Below are the code and all the weights of a small trained network. Each question names an input and a class and asks about switching units off, where a switched-off unit gives its printed mean instead of its output.

import numpy as np


def w(rows, s, z=0):
    codes = np.array(rows[::2]) - 128.0
    scale = np.full(codes.shape[1], s)
    scale[-1] = z or s
    return codes * scale


def norm(h):
    return h / np.sqrt((h * h).mean(-1, keepdims=True) + 1e-5)


def f(y):
    return y / 2 * (1 + np.tanh(0.7978845608 * (y + 0.044715 * y**3)))


def log_softmax(a):
    a = a - a.max(-1, keepdims=True)
    return a - np.log(np.exp(a).sum(-1, keepdims=True))


def net(x, mask):
    res = np.array(x, float).reshape(1, 8) / 4 @ E
    u = 0
    for l in range(4):
        y = f(norm(res) @ A[l][:, :-1].T + A[l][:, -1])
        res = res + np.where(mask[u : u + 7], y, B[l][:, -1]) @ B[l][:, :-1]
        u += 7
    return log_softmax(norm(res)[-1] @ U[:, :-1].T + U[:, -1])


A, B = {}, {}
E = w([
[38,151,177,130,121,182],'x0',
[19,114,81,153,103,29],'x1',
[132,147,137,133,125,112],'x2',
[118,103,104,115,145,160],'x3',
[134,132,115,206,131,171],'x4',
[126,135,116,124,141,136],'x5',
[126,120,122,123,132,136],'x6',
[131,141,95,106,2,165],'x7',
],0.0072)
A[0] = w([
[183,171,118,117,183,88,191],'0.n1',
[209,138,238,148,86,126,108],'0.n2',
[121,121,156,10,130,94,133],'0.n3',
[162,99,163,135,106,175,147],'0.n4',
[201,122,166,96,95,191,122],'0.n5',
[63,99,106,150,67,77,255],'0.n6',
[156,149,136,96,122,160,82],'0.n7',
],0.011,0.0034)
B[0] = w([
[137,56,108,120,132,166,189],'0.n1',
[132,101,94,90,153,166,194],'0.n2',
[164,173,131,255,120,153,184],'0.n3',
[122,163,114,130,166,103,179],'0.n4',
[99,190,74,111,164,155,226],'0.n5',
[123,198,90,116,207,142,254],'0.n6',
[153,104,144,102,159,56,149],'0.n7',
],0.0096,0.0067)
A[1] = w([
[115,54,135,151,152,91,10],'1.n1',
[93,81,50,189,42,87,204],'1.n2',
[136,87,149,154,161,92,72],'1.n3',
[99,105,72,189,181,198,243],'1.n4',
[164,207,158,110,182,102,251],'1.n5',
[129,140,112,2,106,143,87],'1.n6',
[86,105,132,158,123,182,245],'1.n7',
],0.008,0.0017)
B[1] = w([
[2,135,98,101,190,141,127],'1.n1',
[192,127,113,119,146,189,137],'1.n2',
[109,92,154,186,188,172,130],'1.n3',
[210,153,170,68,114,45,255],'1.n4',
[132,51,104,48,203,143,198],'1.n5',
[122,99,114,177,95,81,147],'1.n6',
[204,88,139,139,205,96,156],'1.n7',
],0.0075,0.0081)
A[2] = w([
[152,104,184,134,112,128,158],'2.n1',
[104,127,79,102,25,152,47],'2.n2',
[73,185,254,116,176,168,250],'2.n3',
[179,48,62,137,187,131,183],'2.n4',
[217,242,30,88,180,138,171],'2.n5',
[45,151,165,57,160,166,200],'2.n6',
[112,89,83,169,91,99,1],'2.n7',
],0.009,0.0018)
B[2] = w([
[120,249,126,98,113,60,125],'2.n1',
[10,253,126,99,183,195,127],'2.n2',
[166,77,77,172,2,118,153],'2.n3',
[41,167,162,180,8,9,178],'2.n4',
[163,112,199,148,128,68,254],'2.n5',
[189,30,116,123,45,73,150],'2.n6',
[113,199,93,4,62,157,121],'2.n7',
],0.0058,0.018)
A[3] = w([
[103,200,141,97,136,213,158],'3.n1',
[111,125,202,118,173,20,251],'3.n2',
[146,162,55,87,189,138,132],'3.n3',
[115,13,254,105,193,136,97],'3.n4',
[33,152,22,222,137,38,113],'3.n5',
[154,226,128,74,80,114,102],'3.n6',
[58,54,170,221,236,164,106],'3.n7',
],0.0083,0.0021)
B[3] = w([
[133,152,47,188,136,92,121],'3.n1',
[42,135,146,127,35,244,251],'3.n2',
[33,140,157,55,123,139,139],'3.n3',
[81,148,47,160,160,78,157],'3.n4',
[254,98,136,78,159,134,177],'3.n5',
[4,72,120,218,178,147,157],'3.n6',
[80,194,119,184,142,144,139],'3.n7',
],0.0093,0.013)
U = w([
[49,154,44,187,208,117,246],'0',
[188,147,123,10,221,124,166],'1',
[117,117,184,129,102,105,202],'2',
[183,178,216,187,126,126,16],'3',
[104,108,171,117,97,105,124],'4',
[111,106,154,119,91,109,124],'5',
[110,107,169,121,97,113,80],'6',
[191,69,71,145,86,68,2],'7',
],0.013,0.0033)

Each question gives the input, the list of numbers given to net, and the class t.
The units are the neurons (one row each of A and B). Each row of codes is followed by its name. A weight is (code - 128) times the scale printed after its matrix; where a second scale follows, it is the last column's (A, B and U).
mask holds one flag per neuron, layer by layer. A switched-off neuron (its flag False) gives its mean, the last column of its row in B, instead of its output. The means were averaged over made-up inputs and are rounded, as every weight is.
A unit's drop is (log p(t) with every unit on - log p(t) with that unit switched off) / (log p(t) with every unit on - log p(t) with every unit switched off).
The circuit of an input: a set's keep is (log p(t) with only the set's units on - log p(t) with every unit switched off) / (log p(t) with every unit on - log p(t) with every unit switched off). Starting from the 12 units with the biggest drops (on a tie, the unit counted first), units are removed one at a time, each time the one whose removal leaves the highest keep (on an exact tie, the one counted first), for as long as the keep stays at least 0.8.
circuit, biggest first: the units of the circuit, biggest drop first
most important unit: the unit with the biggest drop
top k neurons: the k neurons with the biggest drops, biggest first
top k neurons in layer l: the k neurons of layer l with the biggest drops, biggest first
input [-8,1,1,8,-2,6,-2,-3], class 5: circuit, biggest first : [2.n4 3.n2]
input [8,4,-1,-4,-6,-7,3,-1], class 7: top 3 neurons : [2.n3 1.n4 2.n6]
input [5,4,-3,0,7,6,-1,6], class 3: top 2 neurons : [0.n5 2.n5]
input [-1,-2,-2,-3,-7,1,-5,-8], class 0: top neuron in layer 2 : [2.n5]
input [8,-4,-4,4,-3,4,2,6], class 7: top 4 neurons : [2.n6 3.n2 2.n3 2.n4]
input [7,3,5,-2,1,-1,1,1], class 7: top 4 neurons : [2.n3 2.n6 0.n5 1.n4]
input [3,-8,-8,1,5,0,-1,-6], class 1: circuit, biggest first : [3.n6 0.n3 3.n4]
input [-3,0,1,-3,-1,-6,5,7], class 0: top 3 neurons in layer 2 : [2.n2 2.n4 2.n6]
input [-2,-6,7,5,-5,-4,1,7], class 0: circuit, biggest first : [3.n6 0.n5]
input [-5,-6,1,-8,-8,4,1,1], class 3: top 3 neurons in layer 0 : [0.n3 0.n6 0.n5]
input [-4,6,-7,4,5,-5,-3,-6], class 6: circuit, biggest first : [3.n2 0.n3 0.n5]
input [3,1,-2,7,7,3,2,-6], class 3: circuit, biggest first : [3.n6 0.n2]
input [1,-4,3,8,-4,-7,1,-4], class 5: top 2 neurons in layer 0 : [0.n6 0.n7]
input [8,-3,2,3,3,-1,-7,-6], class 7: top 2 neurons in layer 2 : [2.n3 2.n6]
input [6,-8,-5,6,3,-2,-5,2], class 1: most important unit : 0.n5
input [6,-8,-5,0,5,8,-5,-6], class 1: top 3 neurons : [3.n6 1.n4 0.n3]
input [6,0,-3,2,3,-3,4,3], class 7: circuit, biggest first : [2.n3 2.n4 3.n2]
input [6,8,0,-7,2,3,-6,-6], class 1: top 2 neurons : [2.n5 3.n5]
input [0,-3,7,-3,-4,5,1,-8], class 0: top 2 neurons : [3.n4 2.n5]
input [7,0,-2,3,2,-6,6,3], class 7: circuit, biggest first : [2.n3 3.n2 2.n4]
input [2,-1,-4,4,-4,0,6,-8], class 0: most important unit : 3.n4
